Each row is followed by its class.
-7.7, -6.2, 11.6, 6.8, -11.6, 13.5, 8.4, 10.2, -10.5, 8.4, -4.5, -7.9, 12.0, 5.2, 29.8, -7.3, -4.0, 11.8, -5.9, 2.1, 12.4, -2.6, -9.7, -11.2, -7.6, 6.9, 13.0, 14.7, -7.7, -7.6, 14.7, 15.9, -1.3, -22.5, 12.4, 6.2, 2.6, 2.6, -8.6, -0.7, -41.2, 0.1, 19.1, 10.5, -2.0, 4.1, 3.8, -10.0, -8.6, 10.3, -17.9, 12.4, -4.5, 4.0, 6.5, 12.4, -4.1, -14.8, 5.4, -19.8, -10.4, -2.6, -8.7, 1.0, 14.6, -27.6, 5.6  B
-6.3, -5.4, 7.2, 17.3, -1.3, 19.7, 1.1, -13.7, -21.4, 4.1, -10.9, 16.4, 11.6, 2.3, 27.7, 14.5, -1.7, 16.9, -10.6, 2.6, 20.0, 0.6, -11.5, -1.0, -2.9, 2.1, 40.7, 7.1, 6.7, -9.7, 2.7, -14.2, 14.3, -4.2, 20.1, 7.0, 3.3, 18.8, -9.5, 8.7, -16.3, 9.3, 1.6, 15.8, -9.7, -8.4, 2.2, -28.9, -9.8, 7.2, -9.7, 27.1, -1.3, 19.2, 13.6, 21.7, -8.6, -10.6, 10.0, -20.4, -4.2, -2.4, -26.3, -3.2, 0.2, -21.1, 5.5  H
-8.0, -2.7, -16.3, 13.9, -19.1, -1.2, -27.4, -3.5, 13.8, -6.8, -8.6, 17.0, -11.2, 41.5, -9.2, 4.4, -6.8, -22.4, -6.8, 6.8, -2.4, 10.6, 7.4, 7.0, 15.5, -10.4, -18.9, -0.4, -6.2, -12.3, -16.8, -10.2, 6.0, 11.3, 29.2, -0.5, -11.0, 7.4, 8.7, -6.0, 5.1, -7.5, -8.0, -10.0, -18.1, 1.3, -7.8, 0.4, -14.1, -26.6, -9.5, -7.4, 3.3, -35.3, -1.5, -5.8, 8.2, -9.1, 3.1, -13.3, 3.8, 5.2, -53.2, -7.3, -15.5, 14.5, -1.4  T
-8.4, -4.3, -3.3, 28.2, 4.9, 12.9, -19.0, -11.3, -3.7, 6.1, -9.5, 4.6, 20.0, 38.1, 46.6, 10.3, -7.1, 17.9, -17.7, -2.1, -12.5, -3.5, -12.8, -4.6, -1.2, -5.6, 22.3, 12.3, -13.2, -13.1, -5.8, -4.3, -0.3, -12.2, 13.6, -5.7, -14.0, 3.2, -18.0, 5.9, -43.9, 1.4, 4.7, 6.8, -13.0, -7.0, 6.1, -22.4, -21.4, -9.2, -20.9, 16.7, 4.0, -31.7, 11.3, 12.2, -0.1, -7.6, 8.9, -0.6, -2.0, -3.7, -24.3, 4.0, 23.4, -8.1, 4.5  V
-11.5, -7.0, 3.9, 32.9, -13.4, -1.5, -27.7, -4.1, -2.4, 11.7, -5.9, 14.5, -5.8, 51.3, -10.0, 6.4, -7.4, -10.7, -8.5, 2.9, 7.5, 4.7, 6.2, 16.1, 5.5, -7.0, 47.1, -11.7, 11.0, -13.3, -7.1, -17.2, -10.4, 12.0, 28.3, 9.5, -0.4, 21.7, 10.9, -3.1, 17.3, -0.3, -9.0, -7.4, -10.9, -21.9, 4.8, -2.2, 7.2, -14.7, -5.8, -0.3, 5.7, -2.1, -1.8, -1.9, -0.1, -25.3, -4.8, -22.2, -20.7, 2.0, -47.5, -6.2, -7.2, 4.2, -6.6  K
0.0, -3.6, 7.4, 3.7, 2.4, 9.1, 18.3, -0.6, -10.2, 17.9, -3.0, -4.9, 6.0, 6.3, 28.2, 0.7, 3.4, 11.2, -2.5, 2.4, 19.6, -1.5, 5.9, -15.8, -4.1, 12.8, 4.6, 13.3, -5.5, -9.1, 6.0, 6.4, -1.1, -11.7, 5.2, 2.6, 2.8, -2.1, -17.1, -6.6, -39.9, -1.6, 16.7, 14.2, 2.5, 10.0, 0.9, -13.1, -15.9, 12.2, -16.0, 15.9, -6.6, 5.2, 10.3, 15.0, -0.1, -4.1, 5.9, -18.7, -7.4, 0.2, -6.8, -3.5, 14.7, -32.2, 4.7  B
-17.0, -6.5, 14.1, 12.7, -17.7, -2.2, -6.1, 2.8, -10.1, 18.4, -4.2, -14.3, -12.3, 13.3, -21.0, -12.6, -1.4, -9.4, 18.2, 4.6, 21.2, 2.8, 9.6, 1.8, 4.2, 4.2, 15.7, -11.7, 11.8, -2.4, 1.0, -8.8, -6.2, -11.0, 17.7, 17.2, 12.0, 14.9, 5.4, -18.4, 7.7, -4.8, 13.9, 6.9, -2.0, -18.1, 7.8, 15.3, 14.1, -2.6, -20.4, 12.4, -2.7, 6.6, -1.4, -15.7, -21.2, -29.4, -7.8, -17.0, -25.0, -4.1, -20.0, -12.0, -35.5, -7.1, -1.2  F
6.6, -7.9, -12.0, 28.9, -11.8, -3.0, -35.8, -10.9, 11.9, -7.9, -18.5, 3.9, -11.3, 66.6, -0.3, -12.7, -13.8, -18.0, -11.9, 9.6, -6.4, 6.5, 7.1, 3.7, 8.2, -7.7, -15.5, -6.9, -21.2, -19.5, -24.9, -15.5, 7.1, 14.2, 16.5, 2.9, -17.1, 11.5, -17.1, -15.4, 15.8, -4.9, -10.0, -1.6, -6.0, -4.1, 2.9, 12.0, -18.2, -37.3, -16.3, -6.2, 16.5, -14.2, 0.3, -7.5, 0.3, -8.9, -1.6, -31.4, -9.0, 16.7, -30.3, -6.6, -30.6, 17.4, 2.7  C
-0.1, 1.4, -21.9, 5.7, -11.7, -3.9, -12.5, -1.4, 31.7, -6.2, -14.6, 19.5, -4.1, 16.6, -13.7, -0.1, -14.7, -28.8, -3.6, 1.5, -18.6, 11.9, 15.1, 4.4, 11.8, 0.7, -29.7, -11.0, -15.6, -12.0, -16.9, -22.3, 31.7, 11.2, 27.9, 10.1, -12.1, -1.4, 15.1, -4.7, 43.5, -7.7, -19.5, -7.2, 0.8, 11.4, -12.8, 4.9, -24.1, -40.1, 3.7, -7.0, 6.4, -45.4, -7.5, -7.0, 12.4, 13.7, 5.2, 8.0, 8.9, 9.6, -20.9, -17.8, -16.4, 20.6, -1.0  N
-15.7, 15.7, 5.4, 3.9, -7.6, 2.9, -16.6, 9.8, -6.2, -15.4, 14.1, -35.9, -2.2, 5.8, -10.7, -9.6, 4.0, 15.6, -14.7, -3.0, 4.5, -7.9, 9.3, 5.1, -8.6, 0.2, 10.0, 6.2, -8.9, -3.9, 2.7, 17.5, -15.3, -21.4, -11.0, 0.2, -2.6, 12.9, -20.8, 7.0, -2.8, 16.1, 16.5, -13.7, -12.5, -28.4, 19.5, 31.4, 11.1, -28.9, 3.4, 7.4, -6.2, 24.8, -16.2, -39.9, -9.0, -38.3, -4.6, -6.0, -13.4, 1.8, -2.3, 18.7, -5.5, 10.7, -8.4  X
-27.6, -9.2, 0.1, 29.1, -9.9, -9.2, -22.4, -1.7, 3.7, 16.1, -16.4, -7.1, 8.4, 48.5, -12.4, -2.1, -3.5, -11.6, 0.2, 0.8, -15.1, 1.1, 2.6, -3.1, 10.2, -13.0, 18.6, -13.1, -13.0, -6.8, 3.0, -0.9, -4.1, -5.8, 21.2, 18.1, -0.5, 13.8, 16.2, -12.6, -24.3, -12.3, 11.6, -6.2, -15.8, -13.5, 2.5, -2.3, 5.0, -24.7, -26.3, 2.0, 4.9, -30.5, -10.7, -3.6, -18.1, -29.4, -1.2, -21.2, -24.5, 2.8, -31.6, -10.0, 19.7, 9.4, -1.3  Q
-17.1, -9.0, 6.8, 38.6, -11.2, -2.9, -22.0, -0.7, 0.8, 21.3, -12.1, 4.2, 0.6, 58.2, -0.8, -0.3, -9.3, -6.7, -9.4, 5.7, 3.7, 0.0, 6.2, -3.4, 9.9, -11.1, 32.3, -9.1, -2.0, -15.6, 1.5, -12.2, -8.7, -6.6, 25.6, 15.2, 3.8, 9.4, 13.8, -9.7, -3.1, -11.1, 7.5, -2.5, -2.5, -11.8, 4.9, 2.5, -3.0, -15.3, -19.8, 2.7, 6.7, -15.6, -1.8, -2.2, -15.9, -16.8, -2.3, -33.4, -30.5, 8.3, -41.5, -12.4, 4.0, 4.5, 4.3  E
-10.9, -8.9, -2.7, 20.9, 0.2, 11.5, -19.8, -17.4, -4.4, -7.2, -6.0, -5.0, 19.3, 14.8, 26.5, -0.5, -5.8, 13.3, -10.9, 3.9, -9.8, 6.5, -10.5, 1.0, 2.3, 6.5, 7.3, 18.7, -26.4, -13.9, -0.7, -1.4, 6.3, -20.2, 9.4, -7.4, 3.4, -2.5, -11.9, 6.7, -13.8, 5.6, -3.1, 13.8, -6.4, 1.7, 11.1, -20.9, -20.4, -13.8, -51.1, 10.8, 5.9, -12.1, 8.4, 5.9, -6.1, -7.3, 13.3, -11.5, 5.0, 9.6, -18.6, -2.4, 8.7, -3.8, -0.7  L
-17.7, -5.1, -7.6, 29.6, -7.8, 15.9, -18.3, -9.6, -16.3, 0.0, -12.2, 6.8, 15.2, 21.4, 32.3, 8.7, -2.2, 11.6, -13.2, 3.0, -0.2, -11.5, -14.2, 1.1, -0.5, 5.5, 51.3, 20.8, -12.0, -12.7, 5.4, 10.3, 1.1, -16.8, 22.2, -7.2, 4.3, 6.3, -12.0, 10.3, -45.5, -1.0, 7.6, 10.6, -13.7, -17.5, 5.6, -39.8, -3.9, 8.0, -21.3, 9.2, 6.0, -11.3, 15.3, 33.6, -0.9, -21.1, 17.4, -15.6, 4.4, 1.3, -30.4, -2.8, 26.2, -22.6, 4.3  D
-6.7, -3.3, 6.9, 16.7, -0.2, 4.9, 9.6, 5.3, -17.3, 28.2, -11.3, 3.9, 9.7, 9.3, 27.6, 0.7, -2.0, 12.0, 7.6, 4.7, -4.4, 0.4, -14.9, -5.6, 2.1, -3.4, 27.8, 12.5, -2.6, 1.1, 6.3, -4.2, -4.1, -19.9, 16.3, 41.3, 7.2, 2.6, -5.1, 4.5, -44.7, -1.4, 22.7, 17.8, 3.8, 7.8, 3.3, -19.4, 8.4, 23.2, -16.9, 10.4, -5.3, -16.0, 17.0, 18.9, -9.6, -12.2, 9.6, -19.3, -10.0, 1.3, -1.5, -7.4, 10.0, -23.7, 5.6  R
-22.0, -0.3, 4.4, 24.1, -17.4, -13.4, -43.9, 9.4, -1.6, 11.4, -13.0, -8.0, -6.0, 49.7, -14.0, -8.4, -6.6, -10.3, 2.9, -4.2, -0.5, 2.6, 7.9, 5.1, 3.7, -15.3, 25.6, -4.6, -9.2, -8.2, 1.3, 5.3, -11.1, -16.8, 17.6, 9.6, 1.2, 10.7, 12.3, -11.6, -15.7, -9.5, 16.2, -8.2, -8.6, -17.2, 12.3, 10.3, 10.7, -15.1, -20.2, -6.6, 6.4, -27.1, -9.8, -20.7, -13.3, -30.3, 2.0, -19.7, -27.6, 5.5, -29.8, -4.7, 0.2, 5.1, -6.0  M
-7.5, -7.4, 5.8, 16.3, 0.2, 1.8, 5.7, -4.9, -14.4, 26.5, -16.5, 1.3, 8.2, 7.9, 24.0, 1.0, -5.9, 10.6, 2.9, 2.2, -5.2, 0.5, -16.1, -8.2, -1.7, 0.9, 21.0, 11.5, -5.8, 4.1, 7.2, -3.7, -1.4, -23.0, 9.0, 7.5, 6.6, 1.0, -1.9, 0.7, -41.5, -12.1, 21.4, 15.6, 3.5, 4.8, -2.4, -22.7, -4.5, 20.3, -17.1, 9.7, -3.6, -21.0, 12.5, 24.4, -11.7, -3.9, 8.0, -16.8, -4.8, 3.0, 0.2, -10.6, 12.1, -32.4, 7.0  R
-17.2, 9.8, 14.1, -6.1, -10.6, -8.8, -13.2, 8.2, -5.9, 0.2, 8.6, -28.5, 7.2, -7.8, -4.7, -8.3, 4.1, 6.4, -0.4, -9.7, -3.6, -4.6, 3.1, 4.1, -5.9, -5.0, 1.5, 3.0, -9.5, 7.5, 5.2, 9.7, -8.8, -26.6, -9.1, 9.3, 5.9, 4.2, -10.7, 1.1, -10.7, 8.7, 23.7, -5.0, -5.8, -15.9, 16.2, 17.0, 11.6, -12.5, -9.0, 5.4, -6.9, 6.8, -4.5, -30.2, -15.9, -28.2, 0.8, -3.2, -8.1, 1.2, 6.4, 4.3, -0.1, 4.4, -6.1  Y
-13.9, -10.9, -17.0, 18.3, -14.9, 6.1, -16.4, -3.4, 16.9, 0.8, -19.0, 13.4, -3.2, 39.0, 4.9, 3.6, -10.9, -25.4, -8.4, 1.9, -7.9, 2.9, 12.8, 1.4, 11.3, 14.8, -12.3, -5.5, -19.3, -19.4, -21.4, -21.2, 8.5, 4.9, 41.3, 14.8, -12.9, 5.1, -1.5, -11.9, 17.7, -5.2, -6.0, -9.5, -0.9, 9.2, -11.4, 1.0, -29.3, -45.0, -12.2, 5.5, -5.2, -23.8, -2.9, 3.1, 1.2, 4.7, 2.2, -20.0, -7.5, 11.0, -35.5, -25.4, -4.5, 1.8, -0.1  J
-20.0, -4.8, 24.1, 12.6, -14.1, -10.7, -11.4, -0.5, -5.0, 12.9, -2.3, -13.2, -11.6, 21.6, -28.2, -8.0, -2.3, -10.6, 15.2, 6.0, 16.5, 11.3, 5.4, 4.3, 8.9, 2.2, 11.6, -12.2, 4.5, -2.0, 4.1, -6.2, -7.4, -11.0, 10.7, 13.7, 14.2, 11.1, 14.5, -21.1, 4.4, 2.5, 12.4, 5.3, 0.4, -11.7, 4.9, 10.5, 11.6, -1.1, -22.0, 8.0, -2.0, -6.4, 1.5, -11.9, -13.0, -28.2, -9.1, -1.3, -24.3, -0.2, -17.3, -12.9, -23.6, 15.7, 0.5  U
-10.0, -5.2, -5.9, 32.2, 2.3, 10.7, -15.8, -15.2, -17.2, 0.1, -7.5, 10.5, 17.0, 30.4, 32.6, 10.8, -7.7, 13.3, -10.8, 3.3, -5.6, 0.3, -17.7, -2.1, 1.5, -6.4, 48.9, 29.3, -11.6, -14.2, 10.6, 5.2, -4.2, -13.3, 17.7, -9.8, -1.0, 4.4, -5.5, 16.4, -45.1, 1.2, 2.6, 15.7, -6.3, -4.8, 0.7, -41.6, -5.2, 12.0, -22.9, 8.5, 5.6, -19.6, 14.1, 25.5, 0.2, -13.2, 16.6, -21.4, -0.8, 2.7, -34.2, 3.5, 33.8, -7.5, 6.3  D
